Here is a tiny trained network, its code and every weight. The questions are about switching its units off for an input and a target symbol, where a switched-off unit gives its printed mean instead of its output.

import numpy as np


def w(rows, s, z=0):
    codes = np.array(rows[::2]) - 128.0
    scale = np.full(codes.shape[1], s)
    scale[-1] = z or s
    return codes * scale


def norm(h):
    return h / np.sqrt((h * h).mean(-1, keepdims=True) + 1e-5)


def f(y):
    return y / 2 * (1 + np.tanh(0.7978845608 * (y + 0.044715 * y**3)))


def softmax(a):
    e = np.exp(a - a.max(-1, keepdims=True))
    return e / e.sum(-1, keepdims=True)


def log_softmax(a):
    a = a - a.max(-1, keepdims=True)
    return a - np.log(np.exp(a).sum(-1, keepdims=True))


def net(x, mask):
    ids = ['αβγεζημξπστφψω'.index(c) for c in x.split()]
    T = len(ids)
    res = E[ids] + P[:T]
    u = 0
    for l in range(2):
        q, k, v = (norm(res) @ M[l].T for M in (Q, K, V))
        z = softmax(np.where(np.tri(T) > 0, q @ k.T / 4**0.5, -1e9)) @ v
        res = res + np.where(mask[u], z, O[l][:, -1]) @ O[l][:, :-1]
        u += 1
        y = f(norm(res) @ A[l][:, :-1].T + A[l][:, -1])
        res = res + np.where(mask[u : u + 4], y, B[l][:, -1]) @ B[l][:, :-1]
        u += 4
    return log_softmax(norm(res)[-1] @ U[:, :-1].T + U[:, -1])


Q, K, V, O, A, B = {}, {}, {}, {}, {}, {}
E = w([
[140,134,127],'α',
[139,131,125],'β',
[151,124,114],'γ',
[157,124,122],'ε',
[145,119,109],'ζ',
[105,154,25],'η',
[122,128,88],'μ',
[148,121,111],'ξ',
[186,79,82],'π',
[115,138,54],'σ',
[88,168,126],'τ',
[7,164,186],'φ',
[99,166,175],'ψ',
[13,23,162],'ω',
],0.018)
P = w([
[61,97,119],'0',
[138,243,61],'1',
[62,111,163],'2',
[145,255,68],'3',
[28,117,137],'4',
[196,226,42],'5',
],0.0056)
Q[0] = w([
[88,58,57],'L0H0',
[172,181,2],'L0H0',
[220,215,170],'L0H0',
[223,243,149],'L0H0',
],0.0072)
K[0] = w([
[99,93,212],'L0H0',
[98,226,128],'L0H0',
[126,176,51],'L0H0',
[97,215,12],'L0H0',
],0.011)
V[0] = w([
[218,61,140],'L0H0',
[180,115,54],'L0H0',
[48,103,161],'L0H0',
[254,234,151],'L0H0',
],0.0053)
O[0] = w([
[4,48,58,132],'L0H0',
[184,29,72,252],'L0H0',
[111,199,150,69],'L0H0',
[152,40,247,94],'L0H0',
],0.0045,0.0023)
A[0] = w([
[248,255,89,121],'L0N0',
[184,6,68,193],'L0N1',
[189,139,136,3],'L0N2',
[72,92,168,137],'L0N3',
],0.0085,0.0029)
B[0] = w([
[91,175,3,239],'L0N0',
[91,177,105,255],'L0N1',
[65,42,93,124],'L0N2',
[193,97,106,131],'L0N3',
],0.0076,0.0066)
Q[1] = w([
[71,94,132],'L1H0',
[253,20,121],'L1H0',
[138,155,215],'L1H0',
[155,110,116],'L1H0',
],0.011)
K[1] = w([
[121,33,2],'L1H0',
[19,188,108],'L1H0',
[192,227,88],'L1H0',
[68,165,133],'L1H0',
],0.0053)
V[1] = w([
[254,167,117],'L1H0',
[24,217,183],'L1H0',
[147,207,178],'L1H0',
[232,170,73],'L1H0',
],0.0062)
O[1] = w([
[255,183,99,1],'L1H0',
[11,181,205,173],'L1H0',
[126,193,142,2],'L1H0',
[238,94,154,165],'L1H0',
],0.0087,0.0026)
A[1] = w([
[146,239,20,139],'L1N0',
[112,153,22,26],'L1N1',
[133,91,6,1],'L1N2',
[109,255,14,251],'L1N3',
],0.005,0.0024)
B[1] = w([
[122,133,190,201],'L1N0',
[176,121,189,166],'L1N1',
[154,106,141,160],'L1N2',
[145,96,255,253],'L1N3',
],0.0081,0.0075)
U = w([
[104,44,151,37],'α',
[132,184,92,89],'β',
[206,43,44,225],'γ',
[135,147,144,4],'ε',
[142,89,147,20],'ζ',
[137,227,185,68],'η',
[206,64,218,188],'μ',
[142,186,109,95],'ξ',
[151,94,153,66],'π',
[150,217,157,60],'σ',
[165,112,167,104],'τ',
[192,218,10,242],'φ',
[1,62,7,200],'ψ',
[53,180,101,71],'ω',
],0.0085,0.0041)

Each question gives the input, a string of symbols that net reads in full, and the target symbol t.
The units are the heads (4 rows each of Q, K, V and O) and the neurons (one row each of A and B). Each row of codes is followed by its name. A weight is (code - 128) times the scale printed after its matrix; where a second scale follows, it is the last column's (O, A, B and U).
mask holds one flag per unit, layer by layer, with each layer's heads first. A switched-off unit (its flag False) gives its mean, the last column of its rows in O or B, instead of its output. The means were averaged over made-up inputs and are rounded, as every weight is.
A unit's drop is (log p(t) with every unit on - log p(t) with that unit switched off) / (log p(t) with every unit on - log p(t) with every unit switched off).
The circuit of an input: a set's keep is (log p(t) with only the set's units on - log p(t) with every unit switched off) / (log p(t) with every unit on - log p(t) with every unit switched off). Starting from all 10 units, units are removed one at a time, each time the one whose removal leaves the highest keep (on an exact tie, the one counted first), for as long as the keep stays at least 0.8.
units of the circuit, in order: the units of the circuit, biggest drop first
k most important neurons: the k neurons with the biggest drops, biggest first
k most important neurons of layer l: the k neurons of layer l with the biggest drops, biggest first
input π ξ γ, target γ: most important neuron of layer 1 => L1N3
input ε ε ε, target ψ: 2 most important neurons of layer 0 => L0N0, L0N1
input μ ξ ω ε, target ψ: units of the circuit, in order => L1H0, L0N0
input ε γ π π ψ, target γ: 2 most important neurons => L1N3, L1N0
input ε β ε ε, target μ: 3 most important neurons => L0N1, L0N0, L0N2
input φ ξ π π α, target γ: 2 most important neurons of layer 0 => L0N0, L0N1
input ε σ β, target ψ: 2 most important neurons => L0N0, L1N3
input ζ α σ ψ π, target μ: 2 most important neurons => L0N1, L0N3
input μ σ μ β, target φ: 2 most important neurons of layer 0 => L0N0, L0N1
input π ε α, target γ: units of the circuit, in order => L1H0, L0H0
input ε ε α, target ψ: 4 most important neurons => L0N0, L1N3, L0N1, L1N0
input π μ ω α, target ψ: units of the circuit, in order => L0N0, L1H0, L0N1
input ε ε γ, target ψ: 3 most important neurons => L0N0, L1N3, L0N1
input γ π σ σ γ, target μ: units of the circuit, in order => L1H0
input π γ ζ, target γ: 2 most important neurons => L1N3, L0N0
input π σ ε, target γ: 2 most important neurons of layer 1 => L1N3, L1N0
input σ ε σ π σ, target μ: 2 most important neurons => L0N0, L0N2
input π β π γ, target γ: 2 most important neurons of layer 0 => L0N2, L0N0
input ε φ π, target ψ: 2 most important neurons => L0N0, L1N0
input ε π π τ β, target γ: units of the circuit, in order => L1H0
